Below are the code and all the weights of a small trained network. Each question names an input and a class and asks about switching units off, where a switched-off unit gives its printed mean instead of its output.

import numpy as np


def w(rows, s, z=0):
    codes = np.array(rows[::2]) - 128.0
    scale = np.full(codes.shape[1], s)
    scale[-1] = z or s
    return codes * scale


def norm(h):
    return h / np.sqrt((h * h).mean(-1, keepdims=True) + 1e-5)


def f(y):
    return y / 2 * (1 + np.tanh(0.7978845608 * (y + 0.044715 * y**3)))


def log_softmax(a):
    a = a - a.max(-1, keepdims=True)
    return a - np.log(np.exp(a).sum(-1, keepdims=True))


def net(x, mask):
    res = np.array(x, float).reshape(1, 7) / 4 @ E
    u = 0
    for l in range(3):
        y = f(norm(res) @ A[l][:, :-1].T + A[l][:, -1])
        res = res + np.where(mask[u : u + 10], y, B[l][:, -1]) @ B[l][:, :-1]
        u += 10
    return log_softmax(norm(res)[-1] @ U[:, :-1].T + U[:, -1])


A, B = {}, {}
E = w([
[128,127,128],'x0',
[51,228,166],'x1',
[239,173,208],'x2',
[130,134,125],'x3',
[164,202,3],'x4',
[126,132,129],'x5',
[129,128,124],'x6',
],0.0053)
A[0] = w([
[153,202,20,139],'0.n0',
[211,198,76,21],'0.n1',
[254,20,110,187],'0.n2',
[123,77,76,80],'0.n3',
[88,246,190,80],'0.n4',
[79,66,63,65],'0.n5',
[193,33,91,89],'0.n6',
[165,58,94,2],'0.n7',
[93,66,254,78],'0.n8',
[115,63,234,7],'0.n9',
],0.0083,0.0026)
B[0] = w([
[204,79,148,251],'0.n0',
[233,100,106,186],'0.n1',
[94,250,200,253],'0.n2',
[78,113,134,146],'0.n3',
[68,235,181,220],'0.n4',
[66,110,148,173],'0.n5',
[74,254,152,182],'0.n6',
[59,173,175,131],'0.n7',
[235,102,164,230],'0.n8',
[234,80,124,181],'0.n9',
],0.0088,0.0037)
A[1] = w([
[92,77,76,4],'1.n0',
[56,255,130,143],'1.n1',
[224,109,12,219],'1.n2',
[122,159,84,5],'1.n3',
[225,59,101,18],'1.n4',
[86,218,185,24],'1.n5',
[153,108,82,85],'1.n6',
[173,79,82,58],'1.n7',
[195,118,49,198],'1.n8',
[49,67,63,94],'1.n9',
],0.0092,0.0042)
B[1] = w([
[92,151,69,118],'1.n0',
[103,196,186,255],'1.n1',
[174,94,250,216],'1.n2',
[108,105,154,106],'1.n3',
[132,95,233,147],'1.n4',
[88,199,134,181],'1.n5',
[81,132,146,116],'1.n6',
[89,170,229,121],'1.n7',
[137,76,189,184],'1.n8',
[124,99,68,159],'1.n9',
],0.011,0.0051)
A[2] = w([
[220,64,10,52],'2.n0',
[166,129,49,44],'2.n1',
[156,135,58,2],'2.n2',
[37,96,2,88],'2.n3',
[147,193,50,81],'2.n4',
[140,192,23,36],'2.n5',
[117,233,76,52],'2.n6',
[182,207,187,100],'2.n7',
[124,139,123,13],'2.n8',
[173,115,56,26],'2.n9',
],0.0083,0.0063)
B[2] = w([
[87,182,133,111],'2.n0',
[49,175,237,96],'2.n1',
[37,116,136,98],'2.n2',
[96,122,12,164],'2.n3',
[151,108,139,115],'2.n4',
[82,119,231,110],'2.n5',
[115,187,218,148],'2.n6',
[102,175,43,255],'2.n7',
[77,156,114,90],'2.n8',
[55,135,172,97],'2.n9',
],0.011,0.0044)
U = w([
[63,214,186,27],'0',
[237,8,177,3],'1',
[142,115,76,241],'2',
[126,123,157,187],'3',
[107,119,173,196],'4',
[141,123,145,133],'5',
],0.011,0.0047)

Each question gives the input, the list of numbers given to net, and the class t.
The units are the neurons (one row each of A and B). Each row of codes is followed by its name. A weight is (code - 128) times the scale printed after its matrix; where a second scale follows, it is the last column's (A, B and U).
mask holds one flag per neuron, layer by layer. A switched-off neuron (its flag False) gives its mean, the last column of its row in B, instead of its output. The means were averaged over made-up inputs and are rounded, as every weight is.
A unit's drop is (log p(t) with every unit on - log p(t) with that unit switched off) / (log p(t) with every unit on - log p(t) with every unit switched off).
The circuit of an input: a set's keep is (log p(t) with only the set's units on - log p(t) with every unit switched off) / (log p(t) with every unit on - log p(t) with every unit switched off). Starting from the 12 units with the biggest drops (on a tie, the unit counted first), units are removed one at a time, each time the one whose removal leaves the highest keep (on an exact tie, the one counted first), for as long as the keep stays at least 0.8.
units of the circuit, in order: the units of the circuit, biggest drop first
unit that matters most: the unit with the biggest drop
top k neurons: the k neurons with the biggest drops, biggest first
top k neurons in layer l: the k neurons of layer l with the biggest drops, biggest first
drop of u: that unit's drop, to one decimal
input [1,-6,6,-4,1,-4,6], class 0: units of the circuit, in order -> 0.n2, 0.n6
input [-3,-8,0,-4,8,-4,-4], class 0: units of the circuit, in order -> 0.n2
input [-6,0,8,3,-2,6,0], class 2: top 2 neurons in layer 1 -> 1.n2, 1.n1
input [0,-6,-2,-2,6,1,-5], class 0: top 3 neurons -> 0.n2, 0.n6, 0.n8
input [-6,2,-7,0,-6,3,3], class 2: top 3 neurons -> 0.n0, 1.n2, 0.n1
input [-8,6,-4,-6,-8,6,6], class 1: units of the circuit, in order -> 0.n2, 0.n8, 1.n1
input [-6,3,-4,0,1,-2,-1], class 2: top 2 neurons in layer 0 -> 0.n2, 0.n6
input [-8,-5,5,3,8,7,2], class 1: units of the circuit, in order -> 0.n4, 1.n2
input [4,-8,5,0,-5,7,7], class 0: top 4 neurons in layer 0 -> 0.n2, 0.n6, 0.n0, 0.n1
input [3,0,6,-1,-2,5,0], class 2: top 3 neurons in layer 0 -> 0.n0, 0.n2, 0.n1
input [-2,-6,-4,6,-6,-1,4], class 0: top 3 neurons -> 0.n2, 0.n6, 0.n0
input [7,4,7,-6,-3,5,2], class 2: top 4 neurons in layer 0 -> 0.n2, 0.n6, 0.n8, 0.n4
input [5,-6,-8,-1,-7,-7,1], class 2: top 2 neurons -> 1.n2, 0.n4
input [3,-6,-4,0,8,7,-4], class 1: unit that matters most -> 0.n0
input [5,-4,-3,-3,-4,1,-2], class 0: top 2 neurons -> 0.n2, 0.n6
input [0,-5,-7,-2,8,4,-6], class 1: top 2 neurons -> 1.n2, 0.n0
input [8,-6,2,3,3,6,1], class 0: drop of 0.n2 -> 0.3
input [5,3,-7,3,2,1,-3], class 2: drop of 0.n2 -> 0.2
input [8,5,-8,-7,4,5,8], class 2: drop of 0.n2 -> 0.5
input [0,1,-7,0,2,5,-5], class 2: drop of 0.n2 -> 0.0
input [-1,-2,-3,0,-7,0,6], class 1: top neuron -> 1.n1
